Below are the code and all the weights of a small trained network. Each question names an input and a class and asks about switching units off, where a switched-off unit gives its printed mean instead of its output.

import numpy as np


def w(rows, s, z=0):
    codes = np.array(rows[::2]) - 128.0
    scale = np.full(codes.shape[1], s)
    scale[-1] = z or s
    return codes * scale


def norm(h):
    return h / np.sqrt((h * h).mean(-1, keepdims=True) + 1e-5)


def f(y):
    return y / 2 * (1 + np.tanh(0.7978845608 * (y + 0.044715 * y**3)))


def log_softmax(a):
    a = a - a.max(-1, keepdims=True)
    return a - np.log(np.exp(a).sum(-1, keepdims=True))


def net(x, mask):
    res = np.array(x, float).reshape(1, 6) / 4 @ E
    u = 0
    for l in range(2):
        y = f(norm(res) @ A[l][:, :-1].T + A[l][:, -1])
        res = res + np.where(mask[u : u + 6], y, B[l][:, -1]) @ B[l][:, :-1]
        u += 6
    return log_softmax(norm(res)[-1] @ U[:, :-1].T + U[:, -1])


A, B = {}, {}
E = w([
[69,131,118,188,53,137,26,216,220],'x0',
[156,181,54,80,120,188,96,213,140],'x1',
[176,163,131,120,186,119,195,73,178],'x2',
[193,237,148,121,126,108,141,98,5],'x3',
[121,61,74,96,105,10,171,81,92],'x4',
[64,147,142,77,124,145,129,122,177],'x5',
],0.0011)
A[0] = w([
[79,131,208,125,141,92,152,86,88,30],'L0N1',
[73,79,138,133,181,206,143,205,253,72],'L0N2',
[116,74,121,121,146,78,184,45,142,71],'L0N3',
[130,82,156,141,193,151,187,58,221,99],'L0N4',
[139,221,179,148,180,184,97,179,112,45],'L0N5',
[160,196,176,185,118,199,98,191,59,3],'L0N6',
],0.0037,0.0029)
B[0] = w([
[157,183,104,153,76,79,95,64,88,118],'L0N1',
[80,171,179,136,136,214,37,18,63,249],'L0N2',
[154,194,180,195,140,105,157,225,189,172],'L0N3',
[144,43,150,151,201,94,169,191,140,198],'L0N4',
[240,96,157,173,29,99,135,209,104,167],'L0N5',
[189,173,254,207,115,140,179,227,141,163],'L0N6',
],0.0032,0.0021)
A[1] = w([
[203,139,236,188,22,130,160,221,103,46],'L1N1',
[63,207,66,62,76,174,62,222,253,43],'L1N2',
[113,195,108,177,78,61,155,18,88,81],'L1N3',
[133,239,114,136,35,155,18,119,112,112],'L1N4',
[203,179,46,6,176,196,228,156,33,4],'L1N5',
[104,17,58,175,29,79,42,188,119,95],'L1N6',
],0.0039,0.0032)
B[1] = w([
[165,196,205,153,61,162,193,167,52,252],'L1N1',
[91,219,118,133,88,81,98,149,205,162],'L1N2',
[59,146,177,57,96,140,144,104,109,154],'L1N3',
[210,126,66,191,149,135,181,177,174,222],'L1N4',
[45,72,25,88,183,234,157,255,74,179],'L1N5',
[240,79,94,66,115,116,95,67,51,185],'L1N6',
],0.0048,0.0024)
U = w([
[18,91,19,13,195,236,228,239,22,170],'0',
[239,254,231,227,19,204,231,238,52,218],'1',
[28,209,50,27,50,27,47,115,229,3],'2',
[28,35,230,213,229,242,26,21,194,142],'3',
[231,12,18,26,23,34,26,19,49,124],'4',
[28,213,226,20,40,34,225,29,24,147],'5',
[203,232,37,221,34,215,17,168,251,154],'6',
[161,19,234,217,244,30,250,168,214,166],'7',
],0.0056,0.0045)

Each question gives the input, the list of numbers given to net, and the class t.
The units are the neurons (one row each of A and B). Each row of codes is followed by its name. A weight is (code - 128) times the scale printed after its matrix; where a second scale follows, it is the last column's (A, B and U).
mask holds one flag per neuron, layer by layer. A switched-off neuron (its flag False) gives its mean, the last column of its row in B, instead of its output. The means were averaged over made-up inputs and are rounded, as every weight is.
A unit's drop is (log p(t) with every unit on - log p(t) with that unit switched off) / (log p(t) with every unit on - log p(t) with every unit switched off).
The circuit of an input: a set's keep is (log p(t) with only the set's units on - log p(t) with every unit switched off) / (log p(t) with every unit on - log p(t) with every unit switched off). Starting from all 12 units, units are removed one at a time, each time the one whose removal leaves the highest keep (on an exact tie, the one counted first), for as long as the keep stays at least 0.8.
units of the circuit, in order: the units of the circuit, biggest drop first
k most important neurons: the k neurons with the biggest drops, biggest first
k most important neurons of layer l: the k neurons of layer l with the biggest drops, biggest first
input [1,4,-2,-4,6,3], class 2: 4 most important neurons	[L1N2 L0N5 L0N4 L0N1]
input [-8,-2,-2,-7,-2,2], class 7: 3 most important neurons	[L0N4 L0N3 L1N5]
input [-1,-6,6,-2,-5,-6], class 7: units of the circuit, in order	[L0N4]
input [-2,8,-7,0,2,0], class 0: 4 most important neurons of layer 0	[L0N3 L0N2 L0N5 L0N1]
input [-8,-3,6,6,3,5], class 0: 2 most important neurons	[L1N5 L0N2]
input [-7,-8,6,6,5,-8], class 5: units of the circuit, in order	[L1N3 L1N4]
input [3,-3,-6,-8,-3,-2], class 3: 2 most important neurons	[L0N2 L0N5]
input [-8,-7,8,2,-3,5], class 7: 4 most important neurons	[L0N4 L0N2 L0N3 L1N1]
input [-7,4,7,-7,-4,6], class 3: units of the circuit, in order	[L0N2 L1N1]
input [8,1,3,6,7,1], class 4: 2 most important neurons of layer 1	[L1N6 L1N1]
input [7,-3,6,-5,8,0], class 4: 3 most important neurons	[L1N6 L0N6 L1N4]
input [2,-6,-2,-8,0,-7], class 3: 4 most important neurons	[L0N5 L0N2 L1N4 L0N1]
input [5,-4,-2,8,4,1], class 5: 2 most important neurons	[L1N3 L0N5]
input [5,-6,8,-4,-4,7], class 3: units of the circuit, in order	[L0N2]
input [-3,-6,-6,-5,7,-1], class 4: 2 most important neurons	[L1N6 L0N6]
input [-4,-5,6,3,-1,-2], class 7: 2 most important neurons of layer 0	[L0N4 L0N2]
input [-4,8,-1,6,-1,0], class 0: 2 most important neurons	[L1N5 L0N3]
input [-2,-4,8,4,0,-2], class 7: 2 most important neurons of layer 1	[L1N1 L1N6]
input [-6,1,-4,-6,6,-7], class 4: 2 most important neurons of layer 0	[L0N6 L0N4]
input [-7,4,4,4,-3,7], class 0: most important neuron of layer 1	[L1N5]
